Below are the code and all the weights of a small trained network. Each question names an input and a target symbol and asks about switching units off, where a switched-off unit gives its printed mean instead of its output.

import numpy as np


def w(rows, s, z=0):
    codes = np.array(rows[::2]) - 128.0
    scale = np.full(codes.shape[1], s)
    scale[-1] = z or s
    return codes * scale


def norm(h):
    return h / np.sqrt((h * h).mean(-1, keepdims=True) + 1e-5)


def f(y):
    return y / 2 * (1 + np.tanh(0.7978845608 * (y + 0.044715 * y**3)))


def softmax(a):
    e = np.exp(a - a.max(-1, keepdims=True))
    return e / e.sum(-1, keepdims=True)


def log_softmax(a):
    a = a - a.max(-1, keepdims=True)
    return a - np.log(np.exp(a).sum(-1, keepdims=True))


def net(x, mask):
    ids = ['ΔΞΣΦΨαβεζλπτ'.index(c) for c in x.split()]
    T = len(ids)
    res = E[ids] + P[:T]
    r = norm(res)
    for j in range(2):
        rows = slice(3 * j, 3 * j + 3)
        q, k, v = (r @ M[0][rows].T for M in (Q, K, V))
        z = softmax(np.where(np.tri(T) > 0, q @ k.T / 3**0.5, -1e9)) @ v
        o = O[0][rows]
        res = res + np.where(mask[j], z, o[:, -1]) @ o[:, :-1]
    y = f(norm(res) @ A[0][:, :-1].T + A[0][:, -1])
    res = res + np.where(mask[2:6], y, B[0][:, -1]) @ B[0][:, :-1]
    return log_softmax(norm(res)[-1] @ U[:, :-1].T + U[:, -1])


Q, K, V, O, A, B = {}, {}, {}, {}, {}, {}
E = w([
[128,148,143,89,194],'Δ',
[112,139,118,88,106],'Ξ',
[107,187,108,101,150],'Σ',
[119,111,165,149,192],'Φ',
[140,188,166,175,149],'Ψ',
[148,155,174,179,163],'α',
[133,187,166,122,191],'β',
[55,51,177,72,112],'ε',
[85,114,3,100,133],'ζ',
[207,154,207,87,106],'λ',
[95,123,171,186,74],'π',
[176,61,113,140,54],'τ',
],0.024)
P = w([
[84,27,216,91,164],'0',
[69,153,213,60,122],'1',
[138,86,161,164,154],'2',
[88,194,168,76,97],'3',
[152,112,130,168,142],'4',
[114,231,123,104,95],'5',
[177,149,97,177,134],'6',
[140,254,105,115,86],'7',
[174,132,109,189,133],'8',
],0.015)
Q[0] = w([
[211,140,187,119,89],'h1',
[108,134,205,91,56],'h1',
[151,215,133,131,85],'h1',
[82,105,113,140,109],'h2',
[113,103,140,67,106],'h2',
[205,4,107,143,148],'h2',
],0.027)
K[0] = w([
[202,129,174,170,80],'h1',
[112,93,177,153,48],'h1',
[164,186,120,167,46],'h1',
[120,82,165,132,152],'h2',
[113,93,149,81,85],'h2',
[5,82,201,176,169],'h2',
],0.023)
V[0] = w([
[63,162,185,193,56],'h1',
[154,123,131,119,88],'h1',
[71,119,72,182,97],'h1',
[94,166,142,140,157],'h2',
[4,138,90,151,148],'h2',
[103,50,107,175,155],'h2',
],0.019)
O[0] = w([
[103,165,249,181,128,253],'h1',
[116,80,162,82,102,160],'h1',
[38,135,121,186,137,2],'h1',
[112,146,170,189,156,215],'h2',
[91,216,72,158,168,53],'h2',
[105,144,72,226,82,32],'h2',
],0.014,0.0059)
A[0] = w([
[107,88,128,176,51,64],'n1',
[117,216,192,89,24,212],'n2',
[132,173,139,79,1,3],'n3',
[51,140,167,108,42,65],'n4',
],0.023,0.0049)
B[0] = w([
[229,86,143,27,108,176],'n1',
[166,166,18,91,50,252],'n2',
[28,73,149,71,99,169],'n3',
[2,111,182,176,253,185],'n4',
],0.022,0.016)
U = w([
[68,177,218,146,120,188],'Δ',
[42,87,107,59,80,123],'Ξ',
[182,118,193,129,206,164],'Σ',
[90,186,106,76,201,61],'Φ',
[170,45,172,112,89,205],'Ψ',
[169,198,117,55,94,21],'α',
[103,60,150,130,213,120],'β',
[174,180,116,173,56,99],'ε',
[162,83,83,216,151,254],'ζ',
[179,89,56,107,202,82],'λ',
[111,156,10,160,127,154],'π',
[188,126,198,192,76,119],'τ',
],0.012,0.004)

Each question gives the input, a string of symbols that net reads in full, and the target symbol t.
The units are the heads (3 rows each of Q, K, V and O) and the neurons (one row each of A and B). Each row of codes is followed by its name. A weight is (code - 128) times the scale printed after its matrix; where a second scale follows, it is the last column's (O, A, B and U).
mask holds one flag per unit, heads first, then neurons. A switched-off unit (its flag False) gives its mean, the last column of its rows in O or B, instead of its output. The means were averaged over made-up inputs and are rounded, as every weight is.
A unit's drop is (log p(t) with every unit on - log p(t) with that unit switched off) / (log p(t) with every unit on - log p(t) with every unit switched off).
The circuit of an input: a set's keep is (log p(t) with only the set's units on - log p(t) with every unit switched off) / (log p(t) with every unit on - log p(t) with every unit switched off). Starting from all 6 units, units are removed one at a time, each time the one whose removal leaves the highest keep (on an exact tie, the one counted first), for as long as the keep stays at least 0.8.
units of the circuit, in order: the units of the circuit, biggest drop first
unit that matters most: the unit with the biggest drop
top k neurons: the k neurons with the biggest drops, biggest first
heads that matter: for each layer, one digit per head in row order, 1 if its drop is at least 0.15 and else 0, layers parted by /
drop when u is switched off: that unit's drop, to one decimal
input λ ζ Δ Δ α, target τ: units of the circuit, in order	[n2, n4, n1]
input π β β β Φ ζ, target π: top neuron	[n4]
input λ Φ λ Σ π β π λ Δ, target λ: heads that matter	10
input ζ π β π β β τ Σ, target Ξ: heads that matter	01
input Δ π Σ λ β Δ, target Ψ: heads that matter	01
input π Φ τ β, target Ξ: heads that matter	01
input λ ζ β ε π π τ α, target Ξ: units of the circuit, in order	[h2, n3]
input τ τ Δ τ α τ ε, target β: heads that matter	10
input Δ ε π Δ, target Δ: heads that matter	10
input Ψ β β β τ ζ ε β, target π: heads that matter	00
input Ψ ζ β Φ, target π: heads that matter	01
input β β Ψ, target ε: heads that matter	00
input α α β, target Σ: units of the circuit, in order	[n2, h1]
input α Δ Ψ Δ β α λ Ψ, target Ψ: heads that matter	01
input Δ α α τ Δ τ ε β π, target Δ: unit that matters most	h1
input β λ α α, target Ψ: heads that matter	01
input β τ Ψ π β Φ, target Δ: heads that matter	10
input λ Φ Δ Δ β π α Σ, target Δ: heads that matter	10
input β Ψ π β, target Δ: heads that matter	10
input ζ Ψ α, target τ: unit that matters most	n4
input ε Σ λ Σ, target Ψ: heads that matter	11
input Σ β Φ, target ζ: units of the circuit, in order	[h2, h1, n2]
input β Ψ Ψ τ τ π Ψ Δ, target Δ: top 2 neurons	[n1, n4]
input τ β π τ β Ξ α τ, target Ξ: top 3 neurons	[n3, n4, n2]
input β Φ Φ, target ζ: top 3 neurons	[n2, n1, n4]
input Φ Ψ π λ, target Δ: top 2 neurons	[n1, n4]
input Ξ τ τ ζ Δ β β τ, target Ξ: unit that matters most	n3
input α π β Σ, target Δ: top 2 neurons	[n1, n4]
input Φ α ζ τ α Σ, target Ξ: top 2 neurons	[n2, n3]
input Δ β Ψ Δ β β Σ, target Φ: drop when h2 is switched off	0.7
